[128 = 0]

mhth: [128  97  90  38 171 114  99 145  94 159 107 146 140 160 109 155  97 136
 135 136 125 152 173 156 122  98 174 190]
mqmt: [115 136 118 134 139 137 122  62 118 114 121 149 184 161 139 131 164 133
 142 168 122 150 105 147 156 143 134 130]
mqmt: [127 121 115  84 104 111 110 123 102 145 141 126 103 126 140 109 108 140
 151 119 134 152 149 149 149 126 155 100]
mqmt: [154 143  87  87 145 139  48 107  93 126 125  93 131 155 132 143 104 125
 100  76 108 107 165 149 182 145 106 133]
mqmt: [125 154 140  74 156 126 147 168 131 103 126 122 131 143 123 102 127 110
 113 129 132 126 135 109 107 113 151 138]
mhth: [173 107 116 126  80 114 112 133 128 149 130  97  61  48  84 131  76 135
 130  53 152 113 168 164 178 106  75 108]
jbnm: [133  98  66 162  73 101  79  55 109 211 180  65  83 134 161  77 124 138
 142  90 114  79 163 115 159 152 133  79]
mhth: [132  95  94  29 152  77  56 135  88 177 125  79  92 147 148 120  67 142
 142  89 100 146 172 161 150 114 184 146]
cgrp: [137 123 144 116 112 126 115  77 113 110  95 102 129  87 146 140 107 143
 131  98 123 165 128 160 188 118 137  82]
mqmt: [131  59 109 150  47  62  96 154 120 219 199 139  44  90 103 108 106 171
 220 131 156 143 150 172 129 136 120 143]
mqmt: [130 127 106 147 161 107  66  76 128 136 140 106 153 166 153 150 131 152
 140 144  91 153 101 163 161 175 100 138]
mhth: [142 109 124  75 149  77  56 120 108 149 133  35  92 113 169 129  75 167
 136  80  94 172 165 146 165 134 158 105]
jbnm: [116  85 130 118 163  77 137 181 154 180 122 123  84 128 128 136  84 128
 138 134 103 128 106 133  69 113 151 171]
cgrp: [135 146 144 128 131 149 151  71 128  87  92 112 151  93 150 147 123 143
 109 122 126 177 126 134 167 123 128  61]
cgrp: [130 104 118 160 111  92 105 125 140 167 166 113 102 125 123 116 129 145
 161 134 125 124 121 142 128 147 107 143]
cgrp: [126 168 138  86 148 209 139  92  90  57  37 156 189 140 146 165 125  85
  58  95 118 114 125 124 167 100 157  97]
cgrp: [143 148 117  72 142 172 138 171 102 106 104 122 126 125 121 144 106 114
  75  90 141 112 195  89 114  97 151 118]
mhth: [140 131 133 155 139 120 106  93 139 121 126  75 132 113 144 133 127 140
 116 106 110 129 127 124 154 141 108 112]
jbnm: [125 158 185 146 111 121 147 130 146  74 141 110 136  97 140 108 155 145
 149 142 141 170 102 125 146 142 118  91]
mqmt: [153 131  77 131  52 173 136  94  93 143 156 169 133 115  64 102 163 113
 135 112 193  75 198 129 170 107  97 128]
mhth: [121 125 110 132 142 165 141  97 116 126  88 161 161 146 132 158 130 111
 100 134 120 114 124 126 126 117 139 130]
jbnm: [138 162 150 153  92 185 114 108 105  67 116 160 171 120 113 148 167 121
 122 119 153 121 128 139 180 138  94 120]
mhth: [162 115 130 144 123 127 114 134 143 120 113 144 141  98  33 137 139  98
 134  99 157  70 124 173 169  98  56 229]
mhth: [144 138 149 167 111 128 152 133 151 109 153 103 111  78 130 139 130 167
 132 132 146 172 146 111 127 142  94  78]
cgrp: [158 131 183 187 112 113 130  77 166  88  96  47 125  40 116 119 128 123
 116  66 123 111  98 141 197 112  77 107]
cgrp: [145 134 161 131 106 145 124 118 120  92 103  99 142  84 106 124 141 117
 118  85 147 107 148 125 172  99 123 136]
cgrp: [120 149 148 135 141 147 188  65 142  80  99 153 179 110 141 145 151 150
 130 179 138 206 103 138 145 126 131  73]
mqmt: [133  94 147 155 102 126 110 150 123 147 110 116  94  88 130 156  98 132
 129  88 122 113 132 133 130 114 131 133]
mqmt: [156  96 136 194 128  83  44 143 149 159 152  55  76  92 135 165  90 162
 139  76  93 121 119 154 152 166  62 150]
mhth: [119 151 110 162 132 200 177 117 131 115  78 182 150 152 130 145 133  65
  57 116 119  50  98  94  99 116 118 111]
mhth: [149  98 140  82  99  86  92 174 116 140 141 145 100  95  53 117 114 130
 187 108 165 128 144 195 167  98 108 211]
jbnm: [108 121  50  87 176 139  83 171  97 193 136 158  98 226 182 162  74 118
  89 133  75 106 141 111  59 164 161 126]
cgrp: [132 102  56 132 137 132  90 120 110 191 141 159 114 173 122 158 105 128
 122 130 112 101 145 145 114 147 110 154]
jbnm: [131 138 167 142 106 105 148 145 152 107 143 119 106  91 119 103 132 133
 152 128 142 145 101 139 137 130 108 111]
mqmt: [124  87 148 176  93 103 137 150 144 165 135 123  75  81 139 143 100 151
 152 120 125 142 115 132 107 127 128 109]
cgrp: [128 143 144 100 111 154 143 106 102  90 116 129 153 107 142 134 140 151
 130 133 150 179 165 120 154 115 159  81]
jbnm: [128 131 161 132 101  88 138 145 151 125 142 115  82  92 128  92 111 126
 157 116 130 139  86 154 140 133 112 102]
mhth: [111 105  86  72 137 116 127 132 104 171 134 176 137 177 112 113 129 118
 152 163 136 124 142 145 107 112 171 174]
jbnm: [113  58 185 175 163  53 118 149 169 163 117  72 106  82 155 169 101 182
 171 147  91 191  93 138  92 123 157 170]
mqmt: [142 152 171 212 160 166 109  65 152  59  81  88 205 113 132 172 172 119
  87 110 103 105  86 119 176 142  75 149]
jbnm: [126 107 107 149  98 135 110 194 123 174 139 177  80 145  99 132 107  89
 125 102 130  46 116 133  93 128 105 178]
jbnm: [121 139 156 102 149 122 142 134 134  98 103 133 140 124 136 132 120 125
 128 137 120 159 100 143 132 121 142 124]
cgrp: [134 120 141 149 161  71 137 161 185 152 134  78  70 107 133 109  84 116
 118 105  93 109  77 131  97 136  95 130]
jbnm: [144 133 138 139 122 153 124 165 128 103 116 179 129 110  88 177 119 128
 127 125 146 136 122 160 136 130  77 156]
[178 155  91 145  70 153 123 125 125 125 182 105 102  90  62  90 148 121
 115  78 184  68 203 111 170 126  48 115] | mqmt
[132 142 124 155 168 134 136 145 156 116 138 137 161 158  97 132 161 112
 114 154 128  95 113 110  99 137  91 192] | mqmt
[123 146 137 100  88 123 110 113 112 117 108 146  99 127 137  89 105  85
 134  87 118  97  75 177 180 130 125  93] | jbnm
[158 136 170 148 106 100  98 156 147 103 155  55  98  72 103 103 130 138
 140  77 141 113 142 127 164 128  84 141] | mqmt
[130 133  73  72 170 113  71 138 107 148 163 155 167 216  86 112 156 115
 149 161 131 101 146 155 131 143 118 232] | mqmt
[142 123 111 151 133 140 133  88 133 132 118 111 136 109 129 150 123 141
 110 119 126 135 145 124 143 128 108 106] | mhth
[127 153 110  49 150 126 111 136 104 110 142 143 165 179  99  89 157 108
 139 146 146 118 151 137 142 118 149 179] | mqmt
[131 127 110 133 146 125 136 104 138 138 118 128 123 128 141 145 107 136
 116 134 112 149 117 138 127 138 116 100] | cgrp
[123 126 100 130 118 159 127 122 105 135 141 175 161 160 108 141 161 130
 136 159 150 120 156 121 120 130 131 157] | cgrp
[136 127 162 126  79  94 115 180 136 125 161 130  83  96  90  85 129 118
 173 107 155 108 111 158 147 125 101 154] | mhth
[125 124 150  84 111 108 138 178 122 124 147 139 125 124  85  84 150 115
 163 135 164 114 146 128 120  97 153 185] | mqmt
[114 124 136 170 190 104  82  80 148 120 120 115 185 175 156 163 152 146
 141 172  78 157  62 156 138 173 108 173] | mqmt
[114 114 123 110  92 129 127 116 102 145 122 159 114 127 142 123 117 129
 150 130 134 141 125 150 141 122 160 101] | mhth
[134 171 196 164 121 157 154 149 145  39 138 137 171  94 118 149 178 158
 139 161 160 188 121 114 139 144  94 113] | jbnm
[141  95 105 163 126 103  97 164 140 176 160 128  76 114 126 173  88 167
 144 127 118 151 138 146 104 157  85 134] | jbnm
[117 145 158 126  89 128 140 198 134 117 139 174  99 136  96  80 139  71
 141 114 146  57  81 135 112 120 117 164] | mhth
[139 154 219 165  85 160 134 182 135  49  93 133 109  53 128 160 116 123
 118  80 141 139  93 137 157 124  95  93] | mhth
[128 114 141 107 120 112  95 110 107 127 119  97 117 107 162 145 103 162
 145 112 115 180 142 148 161 132 156  93] | mhth

lh-tq: [132  71  97 112  92 122  83 185 231 145 109  80 137 112 145 122 152 126
 135 124  73 121 219  94 150 102 143  98]
gq-sz: [122 121 103 151 178 150 124 137 108 124  90 164 122 113 129 150  83 106
  84 153 130 113 102 124 104 110  97 158]
nt-jf: [ 84 151 177 151  83 137 162 157  91 100  99 110 116 114 135 111 229 153
 177 103 117 106 129 108 157 166 118 111]
sb-qf: [146  79  98 157 105 135 105 131 156  97 145 113 135  88 159 101 154 149
 114 138 109 118 139  67  73 152 150 123]
nt-jf: [104 115  81 147 179 110 101 103 108 101 180 180 230  98 116 105 109 157
 103 162 150 100 145 124  66 193 141 165]
gq-sz: [139 116 133 139  76 142 146  86 156 131 187 120 104 138 158  91 110 172
 112 112 158 157 122  98 144 162 156 131]
lh-tq: [118 121 136 122 108 121 120 147 148 129 128 111 147 122 135 128 158 143
 147 126 111 123 167 124 144 140 137 120]
lh-tq: [100 168 140 129 135 159 172 108 159 139 155 158  76 196 123 110  57 130
  66 107 183 149  65 139 191 133 115 118]
nt-jf: [115 158 194 119 103 135 149  58 116 121 191 125 127 162 126  95 155 193
 120 122 180 153 123 155 172 174 190 110]
gq-sz: [151  74  95 147  41  90 115 188 125 131 138  86 201  39 191 143 183 159
 235 125  58 118 225  63  83 187 106 178]
lh-tq: [102 137 137 142 114 139 145 114  91 122  90 126  78 122 100  86 182 114
 145  93 141 114 107 121 147 105 122 109]
gq-sz: [223  95 143  95  34  93 115  60 165 147 238  64 126 129 171 112 125 176
 176 116 129 194 158 114 102 149 204 117]
lh-tq: [ 99 130 192 175 115 171 143 222 142  65  78 107 136 104 198 184 205 170
 110 169  73  95 126  80 122 186 113 114]
gq-sz: [ 88 142 127 139 125 147 148 160 152 121 104 134  99 148 121 111 137 117
 110 107 131 113 110 113 165 127 105 107]
nt-jf: [115 162 192 145  70 147 178 105  81 106 116 102  52 140 128  91 212 144
 162  84 147 135  76 115 160 137 138  92]
sb-qf: [159 107 101 122 156 131 101  98 156 124 147 132 115 137 119 117  90 113
  81 142 138 137 107 126  93 100 154 113]
nt-jf: [144 102  71 165 144 146 129 236 180 103  94 136 130 107 186 187  71  87
  92 155  70 107  93  60  67 136  53 149]
nt-jf: [165 108 117 111 142 119  96 153 167 121 122 104 131 129 134 154 125 105
 118 147  93 129 133 125  93  99 140 102]
nt-jf: [107 158 155 121 144 102 129  86  87 102 195 149 208 134 111 111 159 176
 144 143 160 122 134 159 111 200 166 133]
sb-qf: [114  98  82 154 138 125 114 162  82 133  54 138 134  64 119 128 155  93
 163 123  95  93 155 103  97 100  81 163]
sb-qf: [106 171 177 134  72 117 179 136  57 121 111 109 104 125 122 116 210 132
 214  83 129 125 107 131 157 151 105 122]
nt-jf: [186 123 119 113 148 137 120  59 163 134 195 137  96 170 135 125  37 130
  57 145 169 171  73 138 101 111 168 120]
sb-qf: [ 94 149 152 147 137 153 154 102 106 123 137 158 122 140 131 115 115 159
  96 130 167 129 108 134 159 159 128 145]
lh-tq: [149 136 136 118 143 132 128 130 114 137  95 121  91 137 118 151 118  95
 127 128 121 134 103 145 125  82 117 120]
sb-qf: [134 108 132 144 106 143 127  40 122 123 187 137 116 122 134  68 125 182
  96 125 179 148 126 112 125 157 185 135]
gq-sz: [ 43 134  95 125 152 111 117 198 115 143  43 144 167 104  72 110 188  89
 177 101 100  70 194 141 175 107  76 128]
nt-jf: [105 138 167 115 106 123 129  68  90 138 130 117 116 129  91  78 195 156
 159 102 159 131 158 157 173 122 173 109]
gq-sz: [106 165 184 136  70 111 169 151  74 107 138 106 152 117 146 133 215 163
 212 107 116 122 134 125 143 193 118 129]
nt-jf: [ 99 165 205 111  80 114 151 161  96 122  93  84 125 132 119 136 246 144
 212 101 102 119 160 152 183 139 134  91]
gq-sz: [131 110 122 114 135 152 108  80 227 128 188 128 102 180 125  83  80 155
  34 132 168 151 122 123 157 122 191  83]
lh-tq: [ 99 142 131 124 135 140 137 126 169 131 151 143 129 164 123 112 101 142
  90 124 152 131 124 134 169 144 134 116]
sb-qf: [115 104  97 124 192 153  95 122 184 152 120 165 144 142 124 145  37 128
  37 167 143 128 156 146 150 102 133 149]
lh-tq: [137 131 118 142 165 148 130 122 117 116 107 148  96 134 124 137  96 103
  84 140 137 124  76 125 103 103 115 128]
sb-qf: [155 143 134 113 122 110 133 106 104 124 142 116 111 139 111 121 141 108
 154 113 133 139  95 141 106 112 136 109]
sb-qf: [141 127 123 110 122 109 121 116 112 147 125 119 130 124 112 127 132 115
 160 118 125 135 145 146 130 107 130 131]
lh-tq: [106 134 110 125 198 139 107 109 140 117 122 163 135 150  89 114 100 111
  63 146 152 111 105 151 121 107 140 111]
lh-tq: [139 138 146 106 156 122 113 136 113 134  88 117 117 135 105 156 144  99
 137 137 111 124 129 162 129  82 130 110]
gq-sz: [178 109 115 124 205 118  85  71  64 132 133 161 180  91 124 176  73 127
 101 194 135 134 133 169  49 111 149 183]
sb-qf: [ 79 122 125 170 147 156 136 172 135 107 117 163 176 104 166 149 114 166
  90 161 122 101 148 100 132 191 100 169]
gq-sz: [167  83  87 131 154 128  89 106 144 138 141 138 150 101 143 141  72 129
  93 163 123 136 150 119  81 113 143 159]
[126 132 144 128 103  94 127 110  62 121 148 121 187  88 125 120 193 158
 204 126 122 120 167 136 104 173 142 151] | lh-tq
[128 138 195 113  56 108 140 182 121 133 112  69 153 110 164 169 218 163
 223 121  76 132 197 132 167 159 130 121] | lh-tq
[145 140 104 137 174 110 127 101  59 113 141 164 161 110 111 139 103 108
 133 146 142 120  84 143  59 138 112 161] | sb-qf
[117 177 144 156 165 163 181 101 122 107 197 193 130 180 161 150  16 158
  40 155 192 150  27 131 125 197 108 165] | lh-tq
[125 148 186 122 104 132 140 112 136 106 164 108 131 151 141 124 170 172
 128 131 139 140 123 136 147 166 170  98] | nt-jf
[ 88 116 123 144 169 136 105 106 117 117 140 165 194 106 121 116 128 171
  92 162 148 106 170 137 125 169 150 156] | gq-sz
[125 107 128 134 108 150 126 143 157 142  91 111  83 123 139 124 132 123
 116 118 115 130 146 109 159  97 123 120] | nt-jf
[ 87 163 172 109 143 107 130  62  61 133 155 148 179 134  80  97 177 169
 160 124 173 124 162 190 164 159 170 134] | gq-sz
[117 167 133  89 121  83 141  39  42 168 150 139 128 143  46  70 155 112
 204  75 183 142 133 196 162 102 146 130] | lh-tq
[ 82 149  66 171 168 114 157 155  60 113 142 206 209  94 129 133  77 120
 139 136 145  93  99 111  79 202  49 211] | nt-jf
[116 139 159 132 113 119 130 161 119  95 121 106 150 118 134 134 204 141
 161 130 101 109 135 120 116 157 136 102] | nt-jf
[ 80 154 169 164  90 144 172 162  99  92 121 128 132 118 153 118 197 165
 154 114 126 107 114  97 148 196 108 128] | nt-jf
[137 151 153 136 144 137 146 119  68 118  90 132  90 126 118 145 144 105
 136 127 131 126  78 142 114 103 112 128] | lh-tq
[169 110  84  88 154  76  83 176 139 155 112 112 191 107 117 185 105  78
 179 148  71 123 181 154  85  91 105 143] | sb-qf
[140 159 116 132 139 110 155 129  71 118 133 145 127 130 115 137 117  94
 159 115 135 125  66 134  89 133  91 142] | nt-jf
[117 129 141 128  70 136 152 143 150 144 119 101  84 137 139 107 152 133
 155  90 124 138 140 108 179 123 119 113] | lh-tq
[120 159 183 133 172 135 130 149  75  94  90 133 149 124 127 180 171 130
 128 166 111 108 106 158 108 137 126 123] | lh-tq
[105 107 125 165 122 162 130  83 147 103 169 151 126 121 149  78 121 185
  63 138 168 127 120  90 126 177 164 134] | nt-jf
[ 82 139 136 156 134 152 150 166 109 121  82 147 124 116 137 138 141 131
 122 128 123 105 127 116 154 143  89 146] | sb-qf
